Below is a small trained network, with its code and all its weights. Each question gives an input and a target symbol and asks what happens when units are switched off, that is, made to give their printed mean instead of their output.

import numpy as np


def w(rows, s, z=0):
    codes = np.array(rows[::2]) - 128.0
    scale = np.full(codes.shape[1], s)
    scale[-1] = z or s
    return codes * scale


def norm(h):
    return h / np.sqrt((h * h).mean(-1, keepdims=True) + 1e-5)


def f(y):
    return np.maximum(y, 0)


def softmax(a):
    e = np.exp(a - a.max(-1, keepdims=True))
    return e / e.sum(-1, keepdims=True)


def log_softmax(a):
    a = a - a.max(-1, keepdims=True)
    return a - np.log(np.exp(a).sum(-1, keepdims=True))


def net(x, mask):
    ids = ['αβγδζθμξπστφ'.index(c) for c in x.split()]
    T = len(ids)
    res = E[ids] + P[:T]
    u = 0
    for l in range(2):
        q, k, v = (norm(res) @ M[l].T for M in (Q, K, V))
        z = softmax(np.where(np.tri(T) > 0, q @ k.T / 2**0.5, -1e9)) @ v
        res = res + np.where(mask[u], z, O[l][:, -1]) @ O[l][:, :-1]
        u += 1
        y = f(norm(res) @ A[l][:, :-1].T + A[l][:, -1])
        res = res + np.where(mask[u : u + 4], y, B[l][:, -1]) @ B[l][:, :-1]
        u += 4
    return log_softmax(norm(res)[-1] @ U[:, :-1].T + U[:, -1])


Q, K, V, O, A, B = {}, {}, {}, {}, {}, {}
E = w([
[126,117,120,92],'α',
[112,129,149,107],'β',
[87,145,89,24],'γ',
[100,99,112,107],'δ',
[102,101,132,110],'ζ',
[156,85,117,127],'θ',
[141,106,164,128],'μ',
[112,107,164,104],'ξ',
[162,116,42,155],'π',
[88,111,134,99],'σ',
[83,36,103,99],'τ',
[66,250,114,224],'φ',
],0.012)
P = w([
[177,175,133,150],'0',
[103,27,69,51],'1',
[186,121,99,180],'2',
[50,3,109,47],'3',
[109,148,131,163],'4',
[49,24,145,29],'5',
[122,122,144,207],'6',
[47,104,139,2],'7',
[121,106,131,230],'8',
[98,67,137,82],'9',
],0.0065)
Q[0] = w([
[111,120,28,192],'L0H0',
[65,79,123,3],'L0H0',
],0.0052)
K[0] = w([
[204,78,192,153],'L0H0',
[19,254,200,139],'L0H0',
],0.005)
V[0] = w([
[189,102,255,74],'L0H0',
[78,90,176,27],'L0H0',
],0.0067)
O[0] = w([
[231,100,111,36,154],'L0H0',
[255,33,232,230,253],'L0H0',
],0.008,0.0032)
A[0] = w([
[129,176,186,211,142],'L0N0',
[90,87,102,64,251],'L0N1',
[218,176,165,115,52],'L0N2',
[107,164,106,3,146],'L0N3',
],0.0059,0.0017)
B[0] = w([
[45,164,92,2,180],'L0N0',
[32,143,193,144,253],'L0N1',
[41,159,62,155,159],'L0N2',
[148,79,140,228,182],'L0N3',
],0.0053,0.0033)
Q[1] = w([
[177,24,133,157],'L1H0',
[219,168,78,3],'L1H0',
],0.007)
K[1] = w([
[146,184,50,85],'L1H0',
[2,110,180,164],'L1H0',
],0.0068)
V[1] = w([
[195,153,128,2],'L1H0',
[205,101,213,155],'L1H0',
],0.0068)
O[1] = w([
[186,253,160,181,207],'L1H0',
[70,114,89,195,251],'L1H0',
],0.012,0.0015)
A[1] = w([
[209,89,128,102,185],'L1N0',
[129,157,2,137,117],'L1N1',
[176,177,140,42,51],'L1N2',
[96,204,63,68,4],'L1N3',
],0.008,0.0039)
B[1] = w([
[65,121,255,39,253],'L1N0',
[129,74,124,47,168],'L1N1',
[104,205,173,103,156],'L1N2',
[175,106,159,4,140],'L1N3',
],0.0059,0.0035)
U = w([
[58,28,204,121,124],'α',
[218,128,213,185,76],'β',
[120,173,229,61,163],'γ',
[198,221,110,184,86],'δ',
[179,212,110,215,114],'ζ',
[121,140,180,72,121],'θ',
[191,73,209,165,115],'μ',
[146,72,91,19,141],'ξ',
[115,66,205,232,85],'π',
[87,80,71,180,97],'σ',
[1,168,88,172,253],'τ',
[204,218,126,239,177],'φ',
],0.0066,0.0032)

Each question gives the input, a string of symbols that net reads in full, and the target symbol t.
The units are the heads (2 rows each of Q, K, V and O) and the neurons (one row each of A and B). Each row of codes is followed by its name. A weight is (code - 128) times the scale printed after its matrix; where a second scale follows, it is the last column's (O, A, B and U).
mask holds one flag per unit, layer by layer, with each layer's heads first. A switched-off unit (its flag False) gives its mean, the last column of its rows in O or B, instead of its output. The means were averaged over made-up inputs and are rounded, as every weight is.
A unit's drop is (log p(t) with every unit on - log p(t) with that unit switched off) / (log p(t) with every unit on - log p(t) with every unit switched off).
The circuit of an input: a set's keep is (log p(t) with only the set's units on - log p(t) with every unit switched off) / (log p(t) with every unit on - log p(t) with every unit switched off). Starting from all 10 units, units are removed one at a time, each time the one whose removal leaves the highest keep (on an exact tie, the one counted first), for as long as the keep stays at least 0.8.
circuit, biggest first: the units of the circuit, biggest drop first
k most important neurons: the k neurons with the biggest drops, biggest first
top k neurons in layer l: the k neurons of layer l with the biggest drops, biggest first
drop of u: that unit's drop, to one decimal
input γ π β, target τ: 2 most important neurons : [L0N0 L0N3]
input γ φ μ π τ, target τ: 3 most important neurons : [L0N1 L0N0 L1N0]
input γ φ γ σ, target τ: most important neuron : [L0N1]
input γ τ θ π μ, target τ: circuit, biggest first : [L0N0 L0H0 L1H0]
input β θ α, target φ: circuit, biggest first : [L1H0 L0H0]
input θ τ δ γ β γ ζ δ β, target γ: circuit, biggest first : [L0H0 L1H0 L0N3 L0N0]
input θ σ ζ, target γ: circuit, biggest first : [L0H0 L1H0 L0N3]
input θ τ φ τ β σ σ, target γ: circuit, biggest first : [L0H0 L1H0 L0N0]
input α β φ γ, target τ: 3 most important neurons : [L0N3 L0N1 L1N0]
input γ α δ φ β, target τ: 2 most important neurons : [L0N0 L0N1]
input θ θ μ, target γ: top 2 neurons in layer 0 : [L0N3 L0N1]
input θ μ σ, target γ: 2 most important neurons : [L0N3 L1N0]
input θ δ γ α α φ α, target γ: 2 most important neurons : [L0N3 L0N0]
input γ φ γ, target τ: circuit, biggest first : [L0H0]
input θ θ θ β γ β β, target γ: drop of L0N3 : 0.2
input β σ ξ γ φ δ, target τ: drop of L0H0 : 1.0
input β α θ β δ, target φ: drop of L0H0 : 0.7
input θ θ θ, target γ: drop of L1N0 : 0.1
